Below are the code and all the weights of a small trained network. Each question names an input and a target symbol and asks about switching units off, where a switched-off unit gives its printed mean instead of its output.

import numpy as np


def w(rows, s, z=0):
    codes = np.array(rows[::2]) - 128.0
    scale = np.full(codes.shape[1], s)
    scale[-1] = z or s
    return codes * scale


def softmax(a):
    e = np.exp(a - a.max(-1, keepdims=True))
    return e / e.sum(-1, keepdims=True)


def log_softmax(a):
    a = a - a.max(-1, keepdims=True)
    return a - np.log(np.exp(a).sum(-1, keepdims=True))


def net(x, mask):
    ids = ['αβγδεζθλμξπστψω'.index(c) for c in x.split()]
    T = len(ids)
    res = E[ids] + P[:T]
    u = 0
    for l in range(3):
        r = res
        for j in range(2):
            rows = slice(2 * j, 2 * j + 2)
            q, k, v = (r @ M[l][rows].T for M in (Q, K, V))
            z = softmax(np.where(np.tri(T) > 0, q @ k.T / 2**0.5, -1e9)) @ v
            o = O[l][rows]
            res = res + np.where(mask[u + j], z, o[:, -1]) @ o[:, :-1]
        u += 2
    return log_softmax(res[-1] @ U[:, :-1].T + U[:, -1])


Q, K, V, O = {}, {}, {}, {}
E = w([
[97,111,105,117,53,95],'α',
[129,115,133,117,116,95],'β',
[134,111,140,96,79,115],'γ',
[102,122,123,133,136,83],'δ',
[205,106,5,48,198,158],'ε',
[129,107,131,113,107,100],'ζ',
[114,110,117,119,115,85],'θ',
[82,127,115,151,147,80],'λ',
[121,109,133,138,128,99],'μ',
[169,133,191,172,145,150],'ξ',
[38,115,84,175,115,85],'π',
[129,106,121,109,100,84],'σ',
[121,106,128,127,125,92],'τ',
[111,117,122,130,133,84],'ψ',
[146,142,180,76,121,149],'ω',
],0.02)
P = w([
[115,3,169,108,176,53],'0',
[101,96,140,120,81,119],'1',
[101,119,134,111,82,117],'2',
[108,138,127,105,89,113],'3',
[112,148,124,105,90,107],'4',
[120,159,116,109,98,93],'5',
[123,169,105,111,97,79],'6',
[127,177,97,108,101,68],'7',
],0.012)
Q[0] = w([
[148,62,1,96,178,239],'L0H0',
[144,138,83,88,114,76],'L0H0',
[180,91,177,134,57,143],'L0H1',
[164,167,115,58,82,79],'L0H1',
],0.0096)
K[0] = w([
[110,100,254,214,68,22],'L0H0',
[161,75,84,153,159,31],'L0H0',
[194,94,194,107,69,164],'L0H1',
[180,177,71,64,40,153],'L0H1',
],0.0071)
V[0] = w([
[249,68,113,50,207,81],'L0H0',
[98,111,239,112,159,101],'L0H0',
[50,246,77,200,153,131],'L0H1',
[253,178,197,198,124,159],'L0H1',
],0.0063)
O[0] = w([
[16,81,152,124,150,254,137],'L0H0',
[123,73,200,162,129,72,204],'L0H0',
[171,177,101,153,125,136,46],'L0H1',
[106,142,165,80,240,103,3],'L0H1',
],0.0085,0.0047)
Q[1] = w([
[143,163,132,192,252,126],'L1H0',
[163,206,148,60,166,165],'L1H0',
[30,102,138,131,131,67],'L1H1',
[32,141,173,148,99,163],'L1H1',
],0.013)
K[1] = w([
[170,135,149,231,180,135],'L1H0',
[238,131,191,56,123,249],'L1H0',
[162,199,71,120,165,113],'L1H1',
[142,128,104,94,168,51],'L1H1',
],0.014)
V[1] = w([
[169,58,220,124,131,202],'L1H0',
[165,196,220,135,162,138],'L1H0',
[84,235,151,87,85,195],'L1H1',
[1,141,142,210,122,174],'L1H1',
],0.0069)
O[1] = w([
[84,187,34,200,139,63,129],'L1H0',
[127,78,94,224,40,124,2],'L1H0',
[205,255,138,162,147,87,29],'L1H1',
[75,215,243,69,154,160,198],'L1H1',
],0.0067,0.0077)
Q[2] = w([
[180,64,192,32,215,132],'L2H0',
[165,198,83,221,27,73],'L2H0',
[125,89,112,194,146,236],'L2H1',
[9,146,94,104,107,166],'L2H1',
],0.011)
K[2] = w([
[233,211,108,98,72,94],'L2H0',
[7,2,53,105,96,165],'L2H0',
[102,81,191,217,141,138],'L2H1',
[86,100,177,85,72,94],'L2H1',
],0.012)
V[2] = w([
[166,238,123,151,111,113],'L2H0',
[141,85,89,203,82,70],'L2H0',
[121,59,3,117,17,7],'L2H1',
[99,95,200,222,209,64],'L2H1',
],0.0059)
O[2] = w([
[80,21,190,100,105,98,10],'L2H0',
[138,153,136,16,95,194,111],'L2H0',
[164,53,175,167,198,127,179],'L2H1',
[254,138,166,32,97,116,156],'L2H1',
],0.0069,0.011)
U = w([
[152,80,90,193,150,154,106],'α',
[136,137,143,147,125,143,65],'β',
[141,135,132,150,144,128,66],'γ',
[166,196,36,173,52,36,248],'δ',
[131,125,135,153,140,129,63],'ε',
[164,162,151,89,102,160,39],'ζ',
[85,175,142,152,164,124,49],'θ',
[132,140,141,146,134,136,67],'λ',
[140,137,143,146,130,133,62],'μ',
[139,96,126,185,174,150,97],'ξ',
[143,141,141,144,138,147,58],'π',
[134,135,133,150,126,134,64],'σ',
[87,63,255,143,113,61,255],'τ',
[143,134,128,142,132,152,69],'ψ',
[134,131,139,146,140,132,60],'ω',
],0.007,0.0087)

Each question gives the input, a string of symbols that net reads in full, and the target symbol t.
The units are the heads (2 rows each of Q, K, V and O). Each row of codes is followed by its name. A weight is (code - 128) times the scale printed after its matrix; where a second scale follows, it is the last column's (O and U).
mask holds one flag per head, layer by layer. A switched-off head (its flag False) gives its mean, the last column of its rows in O, instead of its output. The means were averaged over made-up inputs and are rounded, as every weight is.
A unit's drop is (log p(t) with every unit on - log p(t) with that unit switched off) / (log p(t) with every unit on - log p(t) with every unit switched off).
The circuit of an input: a set's keep is (log p(t) with only the set's units on - log p(t) with every unit switched off) / (log p(t) with every unit on - log p(t) with every unit switched off). Starting from all 6 units, units are removed one at a time, each time the one whose removal leaves the highest keep (on an exact tie, the one counted first), for as long as the keep stays at least 0.8.
units of the circuit, in order: the units of the circuit, biggest drop first
most important unit: the unit with the biggest drop
heads that matter: for each layer, one digit per head in row order, 1 if its drop is at least 0.15 and else 0, layers parted by /
drop when u is switched off: that unit's drop, to one decimal
input ω ω ξ α ξ π, target τ: units of the circuit, in order -> [L1H0 L2H0]
input ε α π τ, target θ: units of the circuit, in order -> [L0H0 L2H1 L1H1]
input ξ ξ α π ξ λ ε ξ, target ζ: units of the circuit, in order -> [L0H0 L2H1]
input ξ ε ζ ξ ξ δ π, target ζ: most important unit -> L1H0
input ξ ξ ε β λ π σ ω, target ζ: units of the circuit, in order -> [L0H0 L2H1]
input π μ π ξ ε ω μ, target α: heads that matter -> 10 / 01 / 00
input λ α ξ λ, target δ: heads that matter -> 11 / 01 / 10
input π ε θ ζ β σ π ξ, target α: units of the circuit, in order -> [L0H0 L1H1 L0H1]
input π λ ε ψ, target α: units of the circuit, in order -> [L1H1 L0H0]
input ξ ξ ω π ψ α, target τ: heads that matter -> 00 / 10 / 11
input ζ λ ξ ξ ω ω, target δ: units of the circuit, in order -> [L1H1 L1H0 L2H0]
input ξ ξ ζ ξ α ξ ε, target ζ: units of the circuit, in order -> [L0H0 L2H1 L0H1 L1H1]
input ξ ξ ω π π θ λ ω, target δ: drop when L1H0 is switched off -> 1.9
input ε ζ ξ ξ ω, target θ: most important unit -> L0H0
input ξ ξ ε, target ζ: drop when L2H0 is switched off -> 0.2
input τ ψ γ ω ω θ ψ π, target τ: drop when L1H1 is switched off -> 0.1
input π ξ ξ α ξ ξ, target δ: drop when L1H0 is switched off -> 1.0
